Here is a tiny trained network, its code and every weight. The questions are about switching its units off for an input and a class, where a switched-off unit gives its printed mean instead of its output.

import numpy as np


def w(rows, s, z=0):
    codes = np.array(rows[::2]) - 128.0
    scale = np.full(codes.shape[1], s)
    scale[-1] = z or s
    return codes * scale


def f(y):
    return y / 2 * (1 + np.tanh(0.7978845608 * (y + 0.044715 * y**3)))


def log_softmax(a):
    a = a - a.max(-1, keepdims=True)
    return a - np.log(np.exp(a).sum(-1, keepdims=True))


def net(x, mask):
    res = np.array(x, float).reshape(1, 6) / 4 @ E
    y = f(res @ A[0][:, :-1].T + A[0][:, -1])
    res = res + np.where(mask, y, B[0][:, -1]) @ B[0][:, :-1]
    return log_softmax(res[-1] @ U[:, :-1].T + U[:, -1])


A, B = {}, {}
E = w([
[136,125,124,134,131],'x0',
[93,5,223,156,197],'x1',
[140,112,105,141,139],'x2',
[206,87,115,2,125],'x3',
[128,80,174,174,6],'x4',
[122,125,127,127,127],'x5',
],0.0092)
A[0] = w([
[119,104,160,173,96,102],'N0',
[123,165,141,108,148,105],'N1',
[89,129,148,147,137,95],'N2',
[103,64,151,178,102,98],'N3',
[65,183,108,196,144,173],'N4',
[157,165,80,65,125,112],'N5',
[112,118,108,134,126,131],'N6',
[100,79,162,184,82,99],'N7',
[67,130,144,166,167,65],'N8',
[126,65,172,117,182,128],'N9',
[87,198,112,184,156,1],'N10',
[129,171,93,143,78,214],'N11',
[163,129,141,138,129,109],'N12',
[118,156,136,141,154,114],'N13',
[138,130,105,106,149,97],'N14',
[137,189,78,152,67,37],'N15',
[160,78,129,140,3,74],'N16',
[109,82,170,106,184,8],'N17',
[138,136,102,95,101,91],'N18',
[131,128,135,124,134,138],'N19',
[110,153,103,115,154,121],'N20',
[129,134,111,111,128,106],'N21',
[127,110,154,124,116,102],'N22',
[129,111,115,156,113,109],'N23',
],0.019,0.0093)
B[0] = w([
[109,163,91,144,76,186],'N0',
[178,141,131,155,135,148],'N1',
[153,133,121,149,116,157],'N2',
[131,165,149,131,46,211],'N3',
[101,20,138,150,203,254],'N4',
[146,206,114,127,86,244],'N5',
[138,124,188,106,108,131],'N6',
[164,174,112,143,58,218],'N7',
[120,123,146,142,47,187],'N8',
[118,56,140,160,181,251],'N9',
[132,203,129,58,239,186],'N10',
[143,166,138,70,180,247],'N11',
[75,140,132,146,131,125],'N12',
[155,94,132,136,127,149],'N13',
[112,173,132,156,149,157],'N14',
[111,24,135,199,121,213],'N15',
[110,41,130,115,253,235],'N16',
[118,145,116,79,254,196],'N17',
[102,164,151,97,113,169],'N18',
[124,130,98,144,132,136],'N19',
[115,122,160,105,71,169],'N20',
[117,140,143,110,121,141],'N21',
[132,125,110,153,122,146],'N22',
[124,127,157,104,95,138],'N23',
],0.023,0.012)
U = w([
[106,110,112,104,210,202],'0',
[90,1,130,222,142,196],'1',
[152,190,102,190,4,9],'2',
],0.0071,0.0014)

Each question gives the input, the list of numbers given to net, and the class t.
The units are the neurons (one row each of A and B). Each row of codes is followed by its name. A weight is (code - 128) times the scale printed after its matrix; where a second scale follows, it is the last column's (A, B and U).
mask holds one flag per neuron, in row order. A switched-off neuron (its flag False) gives its mean, the last column of its row in B, instead of its output. The means were averaged over made-up inputs and are rounded, as every weight is.
A unit's drop is (log p(t) with every unit on - log p(t) with that unit switched off) / (log p(t) with every unit on - log p(t) with every unit switched off).
The circuit of an input: a set's keep is (log p(t) with only the set's units on - log p(t) with every unit switched off) / (log p(t) with every unit on - log p(t) with every unit switched off). Starting from the 12 units with the biggest drops (on a tie, the unit counted first), units are removed one at a time, each time the one whose removal leaves the highest keep (on an exact tie, the one counted first), for as long as the keep stays at least 0.8.
units of the circuit, in order: the units of the circuit, biggest drop first
most important unit: the unit with the biggest drop
k most important neurons: the k neurons with the biggest drops, biggest first
drop of u: that unit's drop, to one decimal
input [-5,-2,0,2,-2,-1], class 2: units of the circuit, in order	N16, N4
input [-2,4,-4,0,8,2], class 2: 4 most important neurons	N7, N3, N4, N0
input [-8,1,8,-5,-7,3], class 1: 3 most important neurons	N4, N11, N8
input [8,1,5,-3,6,0], class 2: 2 most important neurons	N7, N3
input [5,6,1,-6,2,-6], class 2: 2 most important neurons	N7, N3
input [-5,3,-3,-7,-7,-4], class 1: 2 most important neurons	N4, N8
input [-8,1,3,-7,1,3], class 2: 3 most important neurons	N16, N7, N9
input [5,5,1,-2,-7,-8], class 1: most important unit	N11
input [-3,2,4,-5,6,-1], class 2: drop of N3	0.2
input [-5,-2,-8,1,-8,-1], class 2: drop of N16	0.1
input [-7,2,-4,-5,3,-3], class 2: drop of N7	0.1
input [-2,-7,6,7,-7,6], class 2: drop of N3	0.0
